(in the rows, 128 means zero)
Each row of numbers belongs to one of the things below and depends on some of the facts about them. Some rows are named. Which thing is each other row?

Named rows:
trorudros: [ 74 120 127  93 112  93 121 122 122 177  89 103 141 202 161 156 136 132
 118 117 153 123 137 118 180  75 107 110 133 166 120]
sastik: [109 151 152  90 132 119 113 128  88 165  68  92 148 194 140 158 129 164
 133 147 157 140 135 121 132  94 102 124 126 170 130]
dudru: [ 81 133 138 109 145 120 144 139  94 150  95 114 181 172 114 131 121 146
 120 144 151 156 132 134 123 102  76 122 144 129 103]
flibos: [ 98 151 150  90 130 127 113 139  93 172  81  92 157 185 151 143 137 159
 117 141 156 160 123 134 130  95  90 124 131 147 115]
ruzum: [ 96 163 145  70 138 117 121 139 107 137 117  74 167 205 149 138 151 128
 128 159 191 143 105 146 109  87 109 133 148 138 132]
nukudur: [ 95 146 126 105 129 122  85 116 101 155  70 103 145 176 136 144 139 165
 125 148 143 165 150 132 128  95  97 122 135 170 110]
zogan: [ 96 159 147  71 149 121 139 126  96 140  96  85 176 191 153 144 148 150
 151 146 180 149 125 134 138  84 106 143 138 152 132]
fleklu: [119 131 137  76 182 106 120 111 108 147 109  72 191 213 104 155 132 169
 146 161 162 126 133  92 165  86 106  81 170 224 151]
flener: [110 126 117  87 136 112  88 138 142 159  93 100 162 179 129 153 146 135
 117 131 175 127 157 141 160  89  92 124 151 174 111]
surek: [ 49 133 131 108 116 133 132 132 168 160  96 104 164 168 182 140 133 159
 143 132 179 162 115 145 169  78 128 138 149 148  97]
drabrofu: [ 91 114 119 141 162 147 118 120 120 134  63 102 150 193 134 166 125 156
 124 144 151 143 127  99 107  76 129 114 142 203 109]
stamol: [ 94 158 126 136 149 107 130 146 156 161  55  93 196 203 126 168 121 186
 132 142 181 113 180 159 128  25 101 151 162 143 119]
bugrek: [112 137 137  77 146 122 124 119  86 144  90  89 151 204 144 159 141 155
 140 137 166 135 134 111 138  91 116 123 135 183 142]
bidran: [ 87 156 136  78 150 120 138 138 102 143  91  87 163 188 164 145 150 150
 143 141 175 157 124 139 123  83 114 146 136 142 123]
puzum: [ 87 156 146  67 156 107 155 144 112 152  89  88 164 175 187 148 156 142
 132 134 169 150 124 133 152  78 103 140 134 146 132]
flubam: [ 80 156 157  71 148  99 170 155 117 158  94  80 167 188 184 148 141 159
 129 127 173 141 120 135 163  70  94 130 135 153 136]
flobrefor: [ 87 142 141  80 125 116 110 123 118 159  85  91 148 174 146 141 142 139
 124 146 157 141 115 125 131  92 104 122 131 168 122]
lestus: [101 147 136 101 133 114 108 127  95 158  72  93 144 194 150 156 137 145
 105 140 147 147 137 129 128  82 102 118 129 161 119]
tibri: [109 132 133 107 147 130 150 122  67 127  64 107 157 208 120 187 126 148
 137 130 158 118 139  97 100  67 121 132 110 165 142]
sodra: [ 77 149 134 128 119 104 131 129 146 150  97  94 174 208 139 152 121 133
 137 140 187 122 133 156 143  59 113 133 161 116 121]

There are 4 kinds of fact about the things: Φ, Θ, τ, Ψ.
Φ: points at; Θ: refers to; τ: uses; Ψ: is of sort
baklor τ:grara Ψ:d
beda Θ:gogu,madrol,bugrek Ψ:b
bidran Ψ:a
bistodor Φ:stalak,pudravi,fleklu,mipal,gastam,drosogrir,gubrim,zeves τ:tuska,flefles,pesubu,kluflam Ψ:c
bofu Φ:lestus,brurer,trorudros,nukudur Ψ:c
bokler τ:lugol,klustos,flasom Ψ:a
bosem Φ:baklor,dradrak,beda,folis,defom,lemurom,plome τ:lugol,tuska Ψ:c
bostik τ:fenon Ψ:a
bosuk Φ:bokler,plesis,kesto Θ:pudravi,bostik,segra,virim τ:pinis,flibos Ψ:a
bovokos Θ:sastik,fleklu,gastam Ψ:c
brebo Θ:druten Ψ:a
breral Ψ:a
bretro Θ:mirok,zogan,bistodor Ψ:a
brofimal τ:bovokos Ψ:a
brudel τ:geske Ψ:a
brurer Θ:klogradren,klasuk,tritu,virim,ganul Ψ:e
bugrek τ:tritu Ψ:a
dabrol Ψ:c
daruk Ψ:b
defom Ψ:c
degri Θ:dradrak,plesis,bosem Ψ:a
dimal Ψ:a
divu τ:pavu,fenon,lemurom Ψ:a
drabrofu Φ:vurum,surek,gutrok,sesto,stukar Θ:vofer,brofimal τ:mamik,pesubu Ψ:a
dradrak τ:vekestan Ψ:a
drafes Θ:pavu Ψ:e
dreva τ:kesto Ψ:a
drogel Ψ:b
drosogrir Ψ:b
drupom Ψ:b
druten τ:lugol,tuska Ψ:c
dudru Φ:pudravi,tuska,kipepa Θ:kloskar τ:fluklapam Ψ:b
femun Θ:stinul,lami,brudel τ:pavu,mamik Ψ:b
fenon Ψ:a
finem Φ:puzum,bidran,beda,gribron Ψ:b
flasom Θ:kluflam Ψ:e
flefles τ:kegrur Ψ:d
flekar Φ:ruzum,fluska,fluske,fenon,flinul,plome,ziva Ψ:b
fleklu τ:grara,mamik,fenon,bosem,kesto Ψ:a
flener τ:kufe Ψ:d
fletok τ:bosuk Ψ:d
flezegris Φ:stalak,dradrak,dimal,vurum,fluske,dabrol,drosogrir Θ:dabrol,finem Ψ:a
flibos τ:dudru Ψ:a
flinul τ:petarik,flener Ψ:b
flizato Θ:stinul τ:tuska,divu Ψ:a
flobrefor τ:dradrak Ψ:b
flodran Θ:flefles,finem Ψ:b
flubam Ψ:a
flugriskal Θ:baklor τ:pavu,kegrur Ψ:b
fluklapam Φ:rorase,daruk,fenon,ganul Ψ:d
fluska τ:petarik Ψ:a
fluske τ:lugol,femun,dudru Ψ:a
folis Θ:sodra,fluska Ψ:a
ganul Ψ:b
gastam Ψ:a
gedren Θ:puzum,flubam τ:mipal Ψ:e
geske Φ:flener,grakleden τ:lemurom Ψ:b
gogu Ψ:a
grakleden Θ:mastok,sutro,kluflam,bofu,flubam τ:skepil,flefles,rudrak Ψ:a
grara τ:ziva Ψ:b
gredris Θ:voflel Ψ:a
grevar Φ:klustos,gogu,klagun,ziva τ:tuska Ψ:a
grezur Θ:klemo,sanatuk τ:mamik Ψ:a
gribron Θ:sutro,rogra,ledrir τ:maskalem,kegrur Ψ:b
grodu τ:lugol Ψ:c
gruzetrek Φ:flobrefor,klustos,skamil,kesto,zeves,divu Ψ:c
gubrim Θ:geske,dreva,rudrak,ziva Ψ:a
gutrok τ:divu Ψ:c
kegrur Φ:kiski,lafar,fenon,zogan,gubrim Θ:stalak,baklor,dreva,ruzum,zagrok,plesis τ:lugol Ψ:a
kesto Θ:tibri,ganul Ψ:e
kipepa Ψ:a
kiski Θ:stalak,mamik,lami Ψ:b
klagun Θ:drupom τ:gribron Ψ:a
klasuk Φ:fletok,bovokos,lestus,petarik,mivosto,brebo,noflel Ψ:a
klemo Ψ:d
klogradren τ:lemurom Ψ:a
kloskar Φ:flasom,surek,kesto Ψ:b
kluflam τ:fenon Ψ:e
klustos Θ:sutro Ψ:d
kufe τ:mamik Ψ:b
lafar Ψ:a
laklik τ:mamik Ψ:b
lami Φ:bostik,bidran,fluska,surek,meba,divu τ:lugol,fluklapam,vekestan,kegrur Ψ:a
ledrir Ψ:d
legram Φ:dradrak,voflel,drafes Ψ:a
lemurom Θ:kluflam,trorudros,pinis τ:femun Ψ:a
lestus τ:fluske Ψ:a
liskoni Θ:mamik Ψ:a
lugol Ψ:a
lugrol Ψ:a
madrol τ:pavu Ψ:a
mamik Φ:lugol,pavu,mipal,brebo,bugrek τ:lugol Ψ:d
maskalem Φ:fleklu Ψ:b
mastok τ:klagun Ψ:a
meba Ψ:a
mipal τ:lugol,mamik Ψ:a
mirok τ:fleklu,daruk Ψ:a
mivosto Ψ:b
motra τ:vekestan Ψ:c
muten Ψ:a
noflel Ψ:a
nolom Θ:klemo,pudravi,bistodor Ψ:e
nukudur Θ:pesubu,motra,mipal τ:saluk Ψ:b
pavu Ψ:a
pesubu τ:lemurom Ψ:b
petarik τ:lemurom Ψ:d
pinis τ:druten Ψ:b
pleku Θ:drogel,madrol,grara,fleklu,grodu,ganul τ:pudravi Ψ:a
plesis Ψ:b
plome Θ:fluklapam,flekar τ:mamik,kegrur Ψ:b
pudravi Ψ:a
puzum Ψ:a
rige Φ:kipepa,pesubu,zogan,lemurom,bugrek Ψ:d
rogra Ψ:a
rorase Θ:drogel,vofer,segra,tibri τ:vekestan,kegrur Ψ:d
rudrak τ:kufe,mipal Ψ:a
ruzum Ψ:a
saluk Θ:stinul τ:druten,kegrur Ψ:a
sanatuk Ψ:c
sastik τ:fluske Ψ:a
sastur Ψ:b
seburun Φ:skepil,pleku,zeves,sanatuk τ:tuska Ψ:b
segra Ψ:a
sesto Ψ:a
sipu Φ:gutrok,kesto Θ:lugrol,zagrok,fluska Ψ:a
skabri Φ:bostik,klustos,flodran,tritu,breral,kluflam Ψ:a
skamil Θ:vuskas,segra,bokler τ:nolom,rudrak Ψ:a
skatom Φ:flefles Ψ:a
skepil Ψ:b
skikluplo Θ:vuskas,skabri,drupom Ψ:d
sodra Φ:flugriskal,supli,lugrol,pleku,virim,grodu,pinis Ψ:c
sofun Φ:vofer,laklik,sutro,brurer,grodu Θ:dreva,fluska Ψ:a
stalak τ:flinul Ψ:a
stamol Φ:flefles,drupom,pinis,noflel,muten,stukar Ψ:d
stinul Ψ:e
stukar Θ:geske,mamik Ψ:b
stuvo Φ:gredris,fleklu,drafes,drupom,grakleden Θ:supli Ψ:c
supli τ:kegrur Ψ:a
surek Θ:mivosto,pinis,sastur Ψ:c
sutro Ψ:a
tibri Φ:beda,petarik,skamil τ:mamik,meba Ψ:a
tritu τ:bosem,sofun Ψ:a
trorudros τ:femun Ψ:c
tuska τ:lugol,pavu,mamik Ψ:a
vekestan Θ:pesubu,tibri,stamol τ:femun,kufe Ψ:e
virim Ψ:a
vofer Ψ:c
voflel Ψ:a
vurum Θ:defom,bofu τ:pudravi Ψ:a
vuskas Ψ:e
zagrok τ:pavu,tuska Ψ:a
zeves Ψ:c
ziva Ψ:c
zogan Ψ:a

Rows to name:
No name comes twice in this set of rows, the named rows included.
[ 75 102 130 101 130 129 107 121 148 167  94 102 154 197 161 164 134 143
 138 136 172 120 120 116 155  80 140 103 161 194 111]  gutrok
[ 85 127 130  63 166 115 117 142 101 150 111 100 167 184 153 142 164 141
 123 131 175 142 139 136 138  95 124 116 163 161 124]  daruk
[ 94 117 106  79 152 111 102 143 129 149  88 109 161 179 142 156 162 115
 121 117 185 118 161 152 149  79 107 143 156 162 114]  petarik
[ 70 166 120  82 157 116 153 123 137 137  85  74 156 178 180 143 148 149
 131 142 156 173 114 124 152  84 109 145 138 166 115]  vurum
[ 85 156 117  88 150 130 126 125  99 124  78 100 154 163 150 143 164 155
 150 133 168 174 147 147 119  76 125 153 133 140 113]  beda
[ 80 107 127 117 132 117 135  87 126 145  96  99 174 206  78 165 102 132
 167 143 157 108 128  90 175  77 104  93 143 195 138]  bistodor
[ 95 144 117  99 147 145 106 107  94 132  70  98 138 176 145 157 143 161
 133 144 147 166 137 116 115  93 121 137 120 175 116]  skamil
[ 87 112 142  82 137 108 107 141 105 148 133 103 175 215 141 142 150 109
 137 124 200 122 124 148 146  92 133 108 171 134 119]  ziva
[ 74 146 121  70 151 111 103 131 157 145  98  91 196 158 134 133 152 150
 153 145 176 143 146 153 152  71  93 131 154 155 116]  drafes
[ 88 159 150  72 127  95 146 141 112 162  75  76 149 185 171 146 136 151
 124 146 150 151 110 123 161  85  88 131 120 162 128]  mastok
[ 78  98 155  89 169 185  94 166 150 167  98 137 187 128 142 139 157 187
 144 135 192 121 132 132 125  94 140 115 180 202  84]  kesto
[ 54 140 137 115 116  93 182 140 146 161  88  97 179 198 165 157 122 143
 140 120 173 124 134 138 163  50 107 134 142 112 126]  bofu
[ 99 138 114  95 121 105  71 110 114 150  83  93 134 199 129 148 133 113
 106 156 150 147 127 129 114  92 109 109 134 176 119]  flugriskal
[ 72 112 126  44 144 100 127 151 132 167  92 110 158 172 169 156 154 120
 119 115 164 102 138 120 174  72 103 107 145 177 128]  kluflam

The same things again, as new rows of numbers:
Known rows:
mivosto: [142 158 141 126 155 126 143 142 166 145 116 119 123 122 101 130 122 129
 131  96 133 112 125 133 122 127 128 120 147 139 132 138 124 105 131 114
 174 129 135 138 132 134 155]
klogradren: [133 120 128 139 140 121 124 120 108 114 118 126 130 144 117 134 107 116
 143 141 151 125 105 167 126  61 131 118 127 142 141 162 106 128 131 139
 138 127  94 144 105 124 133]
baklor: [139 121 130 119 147 132 126 117 137 123 151 118 120 112 151 140 101 122
 142 147 131 124 124 150 137 103 128 104 115 126 159 130 123 115 153 120
 148 129 104 122 144 145 126]
bosem: [144 118 116  95 123 109 120  76  92  94 150 109 127 100 145 147 110 125
 141 138 131 131 143 112 135 143 116 141 119 136 117 126 126 120 153 101
 151 124  49 113 142 153  64]
mirok: [141 127 131 124 129 128 129 112 113 117 124 124 131 133 125 138 111 121
 138 128 148 119 117 142 126  97 129 120 129 134 117 148 116 122 135 127
 151 124 103 131 111 134 127]
sipu: [157 112 117 130  75 113 139 133 167 124 119 129 124 135 123 121 102 116
 126 119 120 136 136 151 115 149 126 136 127 117 143 130 169 106 121 125
 135 130 121 108 145 144 131]
gribron: [110 133 137 150 183 146 143 114  93 100 148 133 142 126  99 115 122 129
 132 118 139 128 134  60 132 139 132 109 148  89  80 132 143 135 129 123
 152 138 117 102 114 121 123]
drupom: [153 122 133 121 131 113 142 136 143 133 117 120 123 122 108 122 114 128
 132 105 132 104 108 164 120 117 132 126 131 144 138 134 114 107 156 128
 163 111 148 129 109 135 140]
grakleden: [118 152 128 165 159 126 135 133 120 111 133 138 133 142 122 124 117 126
 142 110 134 142 128  78 114 138 129 126 136 116  89 136 149 136 109 123
 148 149 101 125 128 111 128]
gastam: [149 131 143 114 114 108 134 134 163 137 115 134 130 124 104 141 113 126
 136 115 130 110 106 166 122 123 123 134 130 139 123 144 125 110 149 124
 153 110 161 140 107 138 146]
rige: [143 139 122 119 132 117 139 120 204 117 132 132 128 116 109 141 109 120
 132 108 129 119 137 161 129 150 119 134 140 142 137 141 136 114 126 121
 144 121 151 118 138 130 128]
maskalem: [152 133 121 134 129 112 140 130 161 119 123 129 125 119  95 118 118 123
 130 108 122 116 128 136 122 142 126 127 141 130 130 135 137 108 143 123
 154 118 154 118 129 130 129]
stamol: [148 114 129 117 117 113 136 121 186 114 128 124 122 121  93 126 111 125
 126 101 128 106 115 185 125 124 127 142 136 155 146 145 118 113 136 130
 144 101 145 109 105 139 123]
plome: [129 117 137 128 117 122 132 125  78  88 129 125 141 116 143 157 113 130
 143 131 133 127 143  70 131 139 126 125 135 118 111 130 133 131 149 119
 146 137  82 118 123 116 125]
klustos: [118 146 138 128 152 125 147 154 209 117 128 132 130 138 116 161 117 131
 120 100 137 126 135 106 121 143 127 135 132 128 131 129 142 108 104 116
 157 135 165 122 129 120 165]
lami: [137 111 129 115 148 130 133  66  68 113 154 114 127 111 139 106 111 121
 132 140 140 128 123 133 134 122 132 124 136 104 112 127 137 124 153 110
 148 123  78 105 135 162  70]
pesubu: [136 120 125 143 155 117 124 129 100 113 119 126 126 129 115 146 107 115
 145 152 145 120 114 155 133  52 135 100 130 145 159 163 101 120 156 134
 140 132  98 146 109 116 153]
virim: [154 131 140 106 109 118 138 131 149 139 113 121 126 125 102 137 113 127
 133 106 141 103  99 168 119 117 131 132 133 148 125 146 110 102 134 132
 163 105 137 127  97 142 143]
dradrak: [143 130 127 142 157 132 128 108 109 145 145 125 123 123 144 118 107 126
 151 151 134 134 111 147 130 101 133 110 122 104 123 135 135 115 161 123
 147 130  99 117 134 146 115]
sutro: [130 173 135 122 173 130 144 131 164 154 123 117 121 133 114 122 127 125
 126  95 135 127 115 145 116 126 126 123 143 140 121 139 122 106 113 110
 184 131 147 145 132 137 158]

Rows to name:
No name comes twice in this set of rows, the named rows included.
[132 112 114 145 116 121 123 137  86  85 119 125 138 127 114 138 106 121
 147 132 140 130 130 109 124  98 138 123 129 129 133 157 118 131 127 143
 117 140  76 117 103 114 128]  vekestan
[119 122 141 136 198 151 137  90 106 106 167 132 132 112 108 115 114 134
 138 117 144 122 105 105 134 135 137 105 129 107  85 123 122 128 157 125
 155 113 100  90 108 145 103]  flefles
[132 117 119 137 144 145 132  86  81 107 153 129 139 111 116 107 109 126
 144 137 138 128 124  96 131 158 138 110 132  80  90 129 144 128 144 126
 150 127  86  89 125 152  86]  saluk
[142 114 119 140 110 130 133 125 109  89 123 125 141 117 101 144 107 128
 144 118 141 111 133 103 126 130 137 117 129 115 123 142 122 127 133 140
 143 126  91 109 103 119 136]  nukudur
[147  98 132 121  71 117 142 169 164 124 103 136 137 130 104 144 109 134
 131 111 131 112 117 118 119 123 131 142 127 130 142 142 131 110 133 139
 131 117 140 117  95 131 146]  kesto
[158 129 120 118 124 121 135 116 188 129 130 124 112 106 113 110 110 123
 127 115 120 117 129 178 119 134 128 126 127 143 152 137 141  96 118 121
 155 124 104 113 143 158 115]  sodra
[140 128 124 134 111 123 127 110 113 108 131 119 128 135 146 136 105 119
 143 135 137 128 132 122 124 129 122 126 124 115 128 136 145 124 129 123
 145 138  69 117 136 135 112]  flizato
[147 132 143  95  91 100 117 109  53  89 123 111 134 108 166 186 114 132
 154 122 144 109 121  90 127 119 112 153 120 163 115 131 105 123 154 109
 160 130  49 148 111 126 109]  mipal
[141 110 146 106 112 115 128 103  74 105 126 126 135 119 140 158 111 131
 139 124 148 113 110 123 125 104 124 139 120 135 112 137 116 126 144 123
 153 114  95 127  95 141 125]  bokler
[120 147 132 134 137 119 150 152 171 137 117 130 127 137 109 123 127 126
 125  98 128 130 135 103 116 137 127 136 142 131 132 134 140 112 117 115
 153 141 147 126 129 126 141]  flasom
[138 123 125 120  87 102 120 121  80  77 112 112 136 130 155 165 103 126
 145 121 142 118 128 103 120 120 120 151 118 144 128 140 126 125 117 119
 142 139  56 140 118 117 114]  grezur

The same things again, as new rows of numbers:
Some rows with their names:
maskalem: [117 130 123 135 125 129 114 140 118 119 138 114 122]
flugriskal: [118 124 100 117 111 127 120 123 146 141 120 116 144]
meba: [138 140 121 138 130 139 137 131 124 117 141 128 102]
dudru: [127 120 141 117 145 114 113 123 123 140 128 130 144]
bretro: [142 123 120 121 144 127 126 119 115 138 134 146 122]
gribron: [136 146 108 116 129 127 115 102 119 120 111  90 140]
pleku: [133 121 116 122 139 128 124 124 124 145 132 142 135]
skepil: [120 128 103 142 115 140 127 150 121 127 146 118 119]
rorase: [149 132 127  89 130 119 117  85 102 143 101 107 157]
flasom: [161 125 129 125 149 136 137 110 124 120 139 150 125]
brofimal: [123 133 124 131 127 129 126 135 124 120 132 122 121]
tuska: [ 88 111 215 109  88  95 146 135 206 126 121 116 163]
bokler: [129 138 142 140 113 128 140 127 156 102 132 110 106]
grevar: [124 133 156 131 126 120 127 126 152 105 129 122 113]
mamik: [104  80 214 115  76  93 156 141 249 135 138 154 141]
pavu: [117 129 132 126 119 128 128 135 122 134 125 120 137]
fleklu: [100 126 163 126 120 119 140 141 149 123 125 131 156]
grezur: [109  99 194 122 144 100 139 133 179 148 135 166 165]
stukar: [152 110  96 135 121 141 140 131 153 162 144 163 108]
flizato: [140 103 149 122 149 114 130  94 133 105 111 123 124]

Name these rows:
No name comes twice in this set of rows, the named rows included.
[141  99  93 128 133 126 119 141 138 166 155 162 113]  sofun
[128 146 129 135 133 133 139 131 122 117 125 127 124]  bostik
[123 142 119 141 124 138 132 136 127 117 132 118 128]  flobrefor
[ 80 115 202 138 120 104 146 164 191 133 141 152 171]  kufe
[134 115 127 118 154 116 113 115 115 143 115 141 126]  stuvo
[ 82 100 162 137  99 112 135 176 189 148 155 143 161]  laklik
[150 125 120 122 154 124 126 112 118 147 123 144 115]  surek
[113 134 132 139 124 128 122 139 129 121 138 121 135]  grara
[128 131 121 130 123 132 134 132 133 128 133 134 117]  dreva
[119 139 121 117 135 122 121 120 113 126 106 115 129]  motra
[119 117  89 125 119 129 117 148 119 150 136 126 118]  vofer

